[-163 -345  196  -59 -145   59 -248  -37 -360  171  221 -210  -50  183
  231    2   11    7  188 -103  -61 -251   84 -258   42  221   -5  -82
 -215 -126  -50  262 -184 -337   62  236  -46 -437   87  -22  111  268]
J_326
[ -52   17 -224  -38   78 -427 -344   42 -146 -175  212  108  -16  123
  106 -146   87  553 -152 -131 -385 -337  -94 -353  -78  212 -206  244
   69 -302  124  316 -558   43 -385  168   28   36   41  145 -153   25]
J_326
[-326 -213 -179  -36  -49 -285 -347   30 -428  -66  107  -85  -63  316
  386   49   71  537  -10 -257 -480 -164 -107 -264 -280  294 -229  167
 -180 -394 -152  464 -512 -175 -264  360   24 -462  -64   78  -25  207]
J_326
[-160 -132   67 -135   -4 -110   26  -19  483 -316  203  101 -104 -174
  -76 -280  -53  -81  -44  -45  -79 -124   19 -264  -37 -223 -141  -22
  118  -34  177   53   36  317 -129   70  219  369  -32 -102  -17 -259]
J_893
[  14  -41  -75   18   78  -78   57   16   -7  -90  126   99  -65   84
  332  -87 -129  319   -2   89 -263 -142  -72 -260  -50  265   53  160
   40   26  359  160  -85   77 -134   38  -11  158  203  -31  -87 -154]
J_440
[-271  -51  105  219   80  161  249  -73 -139  148 -225  -39   49  163
   99  244  113 -377  182  -47  159   19  194  156  -17  127   72 -377
 -146   65 -501   37  159 -209  229  104   43 -339    4  -48  158  160]
J_189
[ -42 -181 -172   61 -143 -476  -85  -12    9 -268   30  120  -31  -44
  121   98 -203  399 -308   34 -387 -118 -218 -314 -137  175 -155  -56
  157    8  -76  143 -224  169  -91   37   28   51  116   61 -130 -158]
J_189
[ 100   53  109  -19   83  198  159   28   60   49   60   77  -43   73
  125  -52 -157 -111   69  116   10  -49  113 -167   80  132   87   -2
   20  173  315   47  177  -78   92  -16    7  196  190 -160   29  -64]
J_903
[ -39 -359   62   36 -175 -167  -26 -134 -107 -103  199 -226 -162  -34
  227   25 -195  190   56 -131 -109 -164 -211 -182  -41  148   34   28
 -121   74  105   67 -250 -155   94  101  -48 -379   48  116  128   20]
J_440
[-254   73  -35 -133  103   38 -120   49   42  -82  -68   69   27  205
   63  -80   88 -202  159  -63 -104  -97   75  -73 -129  -51 -108    8
  -26 -219 -142  115   26   70  -98  133  168  132  -79 -144   22  -32]
J_587
[ 101  225  177  177   87  270  484   43  136  287 -275  131 -202 -109
 -504    1    4 -647   -7   73  353  320  507  201  163 -156  123 -432
  135  261  -38 -355  717  -13  323 -173  -25  382  163 -119   16 -227]
J_851
[  11  214  141  129   64 -113  137    1  332  -54  -75  189   59  -79
 -327   15  131 -289 -135  106  185 -227  138   64  328   85   95 -417
  161  378 -116 -178   26   48   72 -100   95  210  157   37  -38  -48]
J_189
[-261  -15  -72  190  -52  -67  199   33 -228  215  -85  -36 -154  123
  179  109    1   56 -156 -107 -156  287  194   -1 -300  213  -43 -154
  -47  -22  -81  185  291 -181   49   89  -68  -78   38   36  -11 -169]
J_84
[ -39    0 -327  142  -80 -253  136  -41   75 -141   46   87 -207  -10
  166   29 -162  447 -189  -52 -262  118 -256   53 -126   81  -86  184
  100   74  206   -4 -226  141  -96  -17   20  117   27  151  -35 -266]
J_440
[  -4 -198  126  -57  -16  298  116  -34 -207  162   81 -102   25  105
  344   35 -156 -143  259   95   16  -98  139 -245   16  197  154    7
 -152  100  179  192  173 -242  236   12  -82  -70  184 -173  113   67]
J_19
[ 253   53  170  -85  126  -32 -118  -90  186 -126  222  113   32  -79
  -11 -214  -88  -76   15  149   -4 -386   10 -425  250  127   79  -31
  120  144  279   43 -129   68  -27  -80   51  198  174  -60   -9  -33]
J_440
[ -38   16   50  -85   60  -53  285    3  717 -309  107  186 -151 -289
 -265 -418   -8 -233  -60   64   80 -135   59 -129   72 -348  -23  -62
  278   56  238 -246  224  492 -109 -132  223  706   12  -62  -84 -420]
J_893
[-119  -26  110  -85  -13 -238 -245  -25  -35 -163  131   -5  -31  117
  -23 -180  153   24   44  -66 -166 -500  -14 -319   53  137  -80 -129
   30 -168 -166  201 -365  -29 -236  154  126 -135   -9   62  -19   75]
J_19
[  20  212   12 -124  220  -94  144  -22  345 -250   98  174  -40  -38
  132 -172   10 -149    2  121 -148 -262  -51 -375  -98   69   11  -64
  197   10   56  112   34  267 -221  -56  133  372   31 -141  -42 -155]
J_19
[-232   -6 -148  -59    1  114  432  118  439 -101  -63  177 -104   -1
  -21 -215  -91 -140  -53  -54    3  141   98  100 -174 -367 -148  169
  110 -100  223  -72  332  283   45  -50  200  644  -93 -145 -109 -421]
J_19
[-156   88 -102  -58  122   59  343  -27  245 -183 -164   43 -182  -22
   91   -4 -162 -146  137  -87  -13  237 -109  219 -241 -175   28   34
   55   50  125 -201  299  214   39   37   81  217  -59 -126   64 -221]
J_84
[-205 -175 -282  242   29 -435  -34   18 -120 -116   13   86   -6  245
  404  217  -32  805 -227 -183 -457  -93 -209  -10 -239  442 -140   39
   24  -69  -78  255 -453  -61 -254  224   32 -258   72  272 -136   51]
J_326
[-224 -303   63   65 -111  -51   80 -117 -150  -22    9 -207 -208    6
  152   96 -166  -75  100 -165  -60  126 -137   22 -182   92  -14  -64
 -168   -2  -73    4   28 -157  141  191  -74 -409   22  -14  176   24]
J_587
[  62  -74  117   -7   14 -211 -203 -123   18 -215  277  -12   40    9
  221 -166  -37   46  -42   53 -247 -517  -91 -599  102  322   58  -97
   28   57  -30  298 -383  -65  -98   51   57 -151   92   -8   52   54]
J_84
[ -16 -145  159  -41  -91  218 -290   43 -295  216  141 -101  -10  105
  -45  -74   81 -128  193  -17   48 -194  264 -172  270   81   -7  -55
 -166  -79   79  136 -120 -251  125  110  -35 -137  111  -36   66  240]
J_326
[ -95 -333  248  229 -125   29  -49 -100 -240  202  134 -206 -110 -132
  -44  -16   21 -348   87  -59   84  -54  293 -308   83  220  121 -465
  -93  180 -196   63  203 -254  197   19  -47 -370  162   47  180   24]
J_893
[ 101  244 -198   16   55  100  -64  129   -8  122  -54  153  -71  156
 -128  -38   99  183    3   43   -8    5  162  140  210  -25  -71   93
   61  -40  228  -94  -54   -7  -33    6   -8  297   90   16 -123  -14]
J_326
[ -52 -189   91  -46  -92  129   44  -23 -163  112  137  -73   42  225
  418   -1 -149  -97  163  135  -70 -105    8 -239  -86  236   78   28
  -90   77  117  267   83 -155  167   16  -19 -141  141 -146  107 -101]
J_189
[ 155  206   -9  -36  -60  338   55  141 -173  376 -156  100  -14  202
 -259   -3  -42 -112   39  142  220   78  299  264  352  -81  -21   32
  -21  102  276 -185  148 -228  315  -93  -84  176  158  -96  -66  -12]
J_903
[ 124   73  310  -49    8  365  297  -38  150  293  -23   42  -32   10
 -225  -45  -86 -556  156  223  370    7  327   37  271    0  181 -204
   16  305  272 -171  454 -147  368  -96  -84  176  245 -241   73 -137]
J_587
[ -68  -46 -219  215    5 -256   16   65 -174  -26  -16  173    8  125
  152  316   39  691 -225 -101 -354    1 -160   51  -23  360 -107   38
   53    7    3  179 -393  -62 -194  175   -6 -238   95  192 -176  142]
J_19
[-189 -180 -215   34 -200  215  309  119  182  141   34   86 -106  143
  125 -109 -215  198  -30  -37  -45  323  106  234  -82 -172 -134  291
  -18   -4  524  -11  294   21  187  -19   61  470   30  -41  -85 -369]
J_84
[ 305  210   -6   86 -194  142  327  138  114  234 -213  176 -102 -105
 -431  119 -242 -262 -180  332  174  101  136  238  404  -77   34 -275
  191  450  200 -426  353   14  437 -323 -117  391  228  -65  -96 -237]
J_851
[-240 -302 -200  -92 -143 -255  -71   78  396 -268  217   68  -22   21
  275 -247 -114  320  -66  -71 -291 -127 -121 -210 -264  -82 -248  275
   79 -168  245  184 -146  265 -136   53  212  335  -41   15  -90 -385]
J_893
[-240  -83  154  107   36 -268  -49 -176    7  -99   81  -33   42  133
  172  112  137 -197   -1  -52  -14 -337  -49 -165  -76  282   -2 -363
  -48   71 -533  264 -211  -93  -44  129  132 -399  -74   78  133  100]
J_440
[-342  -37   60  129   13  235  343   52  -83  149 -259   36   40  215
  174  340  124 -245  135  -56   38  163  137  267 -113   98   -8 -236
 -145   10 -429  113  247 -162  179  156   68 -234  -53  -96   55  149]
J_19
[  71  -80 -214   65  -61 -227   84  -66  -91  -91   52  -72 -205  -52
  227   20 -240  455  -64 -108 -211  -24 -267   45  -62   99  -16  182
   13   33  297  -85 -265   -9  -20   17 -100  -31   36  145  -34  -63]
J_851
[ 414  249  110    5   81  -26  133  -10  263  -78   94  233  -33 -145
 -363 -329  -84 -109 -145  297  121 -289  135 -241  459   42  152  -36
  257  321  459 -205   22  133   27 -252  -22  521  337   -5 -125 -245]
J_893
[ -21  304   46  165  213  -35  275  -63  446 -206 -194  269    4 -167
 -292  -86  144 -337  -53   33  143 -236  116   -1  232  -85   81 -337
  204  193 -246 -205   87  229   15 -124  171  408   16  -22  -30 -125]
J_851
[  30 -136   23   24  -58 -226  137  -75   89 -155  138  -37 -232 -213
  -46  -31 -192  177  -96  -81 -135  -52 -140 -103   36   97   38  -82
   87  195  281 -111  -99   52  -33   27  -50   -2  149   66   -2  -88]
J_893
[ 109   67   16  -49  -82    2 -130  121  -90  117   58   88  -39  110
 -243  -89    2   96  -70   64   16 -252  191  -99  311   64  -44  -18
   22   58  258   29 -178 -130   64   -7  -11  170  154   -7 -106   24]
J_903
[-344  125  -49 -106  152   98   89   45   92 -100 -127  116   -4  192
  118  -10  158 -219  156 -107 -129  -44   98  -82 -261  -66 -122  -29
    1 -291 -226  202  109  170 -136  146  208  197 -167 -179    0  -29]
J_189
[ -96   29 -164  241  -33 -228   67   15   -7  -31  -26  166    6  148
   54  149  100  461 -220  -36 -185 -134  -50   33  105  282  -15  -93
   92  141  -46   73 -252  -62 -118   53   41  -28  123  233 -138  -45]
J_19
[-316  -94    8 -119  -27  121 -163   66 -258   58   13  -85  -26  329
  222   22  103  -78  222 -106  -90  -62   63  -62 -115   74  -49    3
 -193 -176 -144  245  -15 -140  -20  192   79 -213  -60  -97   87  104]
J_903
[-238 -219 -253  -19 -135   41  253   80  224   13   47   51 -114  177
  281  -79 -200  298  -48  -98  -87  225  -15  170 -248 -180 -135  324
   -7 -128  358   15  173   82   74   67   92  418  -15  -25  -98 -342]
J_84
[-128   19    9  253  -77 -139  144   73 -159   84  -89   45 -183  -36
  -43   10   81   46 -225  -31 -222  108  207 -148  -75  221    5 -244
   67   51 -126   90  176  -47  -32   38  -37  -48  133   72  -64 -229]
J_851
[ -93 -219  272  -41 -159   -2 -310   12 -277  185  265 -227   23  102
   49  -92  108 -167  106  -11   -4 -453  140 -292  188  239   -2 -204
 -182  -63 -124  258 -229 -349   43  146  -41 -395   40   51   98  211]
J_440
[ 369  328  146  168  -12  141  343   77  283  220  -76  170 -135 -355
 -669 -187   36 -448 -229  252  377  158  402  122  506 -160  245 -335
  293  499  338 -519  556   88  217 -321 -117  608  314   -5  -97 -348]
J_189
[ 142  -33 -276   18  -50 -100  151  108  349  -93  119  216 -124   14
  -46 -256 -241  444 -210   38  -72   42  -32   17   35 -175 -151  363
  168   19  615  -81  -54  239    1 -162   76  711   80   82 -194 -383]
J_851
[ 371  225  159  -46   33  338  216   36   27  286   10   67  -48  -32
 -190 -143 -191 -338   43  327  266  -53  246   82  479   41  213 -107
   42  377  527 -267  316 -191  321 -147 -176  310  301 -160   16  -73]
J_84
[-489  -89   65  345 -200  164  209   42 -318  324 -222 -139 -162  241
  266  294  167 -238   25 -136 -100  362  297   99 -289  214  -27 -360
 -190  -41 -506  218  405 -319  209  119  -21 -337    1  -27  124 -128]
J_903
[-212    0 -121  275  -50 -226   62   22 -145   86 -104   55 -115   39
   76   38   42  137 -214  -58 -279  160  157 -111 -181  227 -104 -199
   67  -32 -218  142   67  -57  -55   68   -8  -79   80   97  -44 -228]
J_587
[ -17  -32   24   47   62  122   98  -10  -16   66   32   74  -37  114
  260   29 -121  -31   99   78  -67   15   55 -134  -62  156   21   52
  -20   30  145   92   67  -30   69   46   16   16  165 -157   24  -85]
J_851
[ -36 -227   78   27 -177 -152 -347   33 -248  132  242  -37  -23   59
  -99 -118   27  229  -60  -57 -141 -320  122 -284  245  237  -31  -44
  -43   11  173  139 -376 -225   23  118  -38 -264  176   88  -37   71]
J_84
[-237   61 -137  146  113  -72  185   67 -113   47 -161  120 -140   65
  112  114   63   68 -126 -139 -260  308  161  -61 -361  113 -106 -109
   53 -149 -146  188  274   55 -129   92   40  130  -20  -11  -61 -138]
J_19
[-108  -56 -144  -35  156 -373 -247 -105  -34 -313  213   63  -13  160
  534  -72   18  530  -53  -21 -490 -264 -218 -481 -312  407  -80  204
   44 -222    7  427 -469  145 -450  214   96 -175   81   36  -71  -36]
J_440
[ -97 -292  211   81 -144  160   56 -119 -194  154    5 -286 -198  -22
  200   80 -172 -305  284  -88  145  111   14  134  -12   29   97 -141
 -240  113    2 -110  151 -280  334  142 -111 -471   73 -104  252   29]
J_851
[ 213   91  150  -49  -96  -23 -140   76  -72  155  170   50  -41   25
 -325 -226   57  -19  -47   92   68 -354  186 -161  435   80   29  -98
   80   94  235  -13 -185 -150   59  -42  -42  108  135   71  -84   55]
J_84
[  97  108  -70  -92  148   84  172   24   60  -73   16  159  -22  145
  180  -73 -171   25   22  119 -145  -69  -51 -136  -19   94    2  111
   72   52  267   99   41  106    0  -20   36  199   74 -164  -34  -95]
J_326
[ -68 -220  117  111 -363  -61  185   42  -17  138  -80   78  -76  -74
  -64  194 -187 -142 -189  239 -121   -5   68 -118  119  152  -49 -354
   92  272 -102  -64  191  -52  320  -96  -43  -50  247  -71  -37 -195]
J_19
[ -79   67 -162    7   72 -109  356  -33  225 -246 -130  111 -238 -107
   -5   38 -196  173  -89 -111 -220  220 -174   72 -168  -71  -19   44
  153   74  156 -145   87  228  -45   50   31  198   23  -39  -21 -247]
J_587
[-380 -379   49  136 -435 -259  -15  -34 -196   31  -15 -113  -68   92
  360  198 -130   43 -126  109 -335  -34 -126 -172 -203  323 -100 -307
  -72  106 -346  200   17 -108  144   85  -21 -478  120  -15   46 -224]
J_893
[-143 -108  -32   62 -391   42  171   96 -128  199  -82   -4  -25   77
  115  282 -145   63 -129  196 -156  179  -12   99    6  151  -51 -133
  -20  227  -25   69  208 -106  268  -49 -122 -100  124  -61  -36 -222]
J_893
[-381   69   -6  -65   90  216  356   37 -101  142 -309  -19  -76  201
  232  199  -31 -441   38  -31  -88  441  130  140 -443   28    7 -288
  -89   -2 -383  119  632  -23   96   94   34  -72 -112 -196  161  -94]
J_326
[ -55 -327  -49  -68 -157 -143   29    1  222  -87  263  -38  -68  -62
   70 -278 -126  190 -106  -57  -69 -102    4 -195  -36 -139 -106  203
   50  -93  366   19  -64  104   10  -10   65  238   54   32  -86 -267]
J_189
[   4 -108 -190  106 -317 -227   49  112 -100  -20  -70  190  -87   53
   89  227 -226  447 -285  171 -407   46 -137  -99   35  235 -138  -10
  117  165  164   45  -98   70   90  -76  -18   90  206   31 -183 -206]
J_851
[-233 -133  -90  -96   -1 -257 -411   -6 -148 -189  176   -6   -1  145
  164  -68   95  238   19  -92 -323 -281  -59 -368 -119  183 -129   23
  -39 -208 -136  320 -385   54 -296  223  115 -177   -4   35    8   52]
J_893
[  96  136   13  -65   50  209  297   99   20  102 -105   95  -67  152
  160   -9  -94   27   95  162  -53   14   68   49   71   98  116  112
   33   86  305  -56  170  -13  119  -58  -76  221  180 -144  -75 -117]
J_903
[-216  -18   25  214  140 -122  155  -95   43 -164 -124  139    5  127
  148  180  142   20    1 -108  -63 -140  -18  -44  -90  151   -1 -254
   26  -43 -508  157 -130   34  -97  178  200 -205  -40   46   30   94]
J_851
[  56 -216  124   18 -168  -17   79 -152   19   -4  114 -161 -154 -218
  -29  -44 -205 -124   40  -17   89  -71 -118   33  194  -18  136 -148
  -16  258  146 -230  -44  -83  235    8  -81 -246   82   -5  129  -20]
J_84
[-528 -383 -124   47 -144 -373   -1   46  -84 -286  -77   -7   -2  134
  615  218  -76  264  -34  -70 -633  -53 -274 -331 -625  354 -187 -111
   -4 -230 -581  471 -127  188 -178  238  133 -405  -75  -65    4 -128]
J_903
[-383 -423   54  168 -456 -132   42    7 -227   65  -11 -120   -8  -10
  317  299 -106  -50  -93   85 -291  -39 -118 -189 -109  236  -66 -354
  -80  130 -424  181   38  -95  214   60  -14 -498   61  -32   43 -121]
J_19
[-120  -21   65  224  -95   28  191   81  -36  232 -110   54 -108   -4
 -177  124   49 -136 -155   -4    0  226  307   -2  -13  127   -4 -294
   49  169  -96   -6  288  -96  184  -54  -31  -19  146   21   -5 -195]
J_903
[ -34 -133  118  190  -78 -152   78    6 -121   97   86  -12 -108 -109
 -178   -6   27  -96 -233  -66 -105  120  261 -254   13  176   19 -294
   51  145  -94  145  143  -65   37    5  -45  -98  124  102    5 -100]
J_326
[  35 -133 -215  -21  -61 -478 -548    8 -257 -175  309   10   -6  114
  217 -161   70  779 -204  -31 -406 -381 -222 -382   55  278 -110  270
   21 -204  132  262 -747   34 -410  146   14 -193   91  272 -160   71]
J_440
[ 100  -79 -215   97   -3   62  197  -15 -230  134   -3  -80 -277   31
  213  186 -297  336   92  -85    3  356  -84  254 -102   45   20  254
  -91  107  458 -139   56 -122  167   75 -180  -68  132   24   45  -50]
J_851
[  28 -233 -163  -61 -146 -502 -489   81 -462  -48  298  -51   -6  274
  278  -46  -48  899 -204  -53 -516 -359 -224 -310  -32  412 -168  295
  -47 -238  226  381 -734 -152 -364  248  -66 -394   95  274 -180  109]
J_440
[ -57  -67  -88  209  100 -408 -201 -113   89 -266   84   98   41   35
  126   15  108  339 -130 -104 -151 -349 -135 -162   73  261  -23 -150
   80   26 -268   87 -495   43 -193  159  142 -224   45  206  -64  129]
J_84
[-330 -263  -94  337 -249  -37   35   37 -456  360  -57 -179 -125  231
  319  181  -25  201 -106 -140 -144  401  214   96 -294  283  -60  -60
 -200  -35  -71  192  195 -392  121  150 -120 -329  152  124   48 -150]
J_189
[  -2 -147 -123  -96  -22 -127   55   41  409 -223  250  146 -125 -142
   52 -322 -146  205 -122   -7 -133  -82  -34 -303  -75 -174 -153  240
  141  -70  478   68    6  268 -125  -42  140  595   26  -23 -101 -305]
J_19
[-100 -290   25   -6 -224   -4  101   55  260  -17  197   -3  -57  -36
  117 -184 -156   77  -46  -28  -42  -89  -22  -86  -24 -145 -114  127
   33    1  318   33   44   38  101  -14  100  231   -9  -17  -41 -297]
J_19
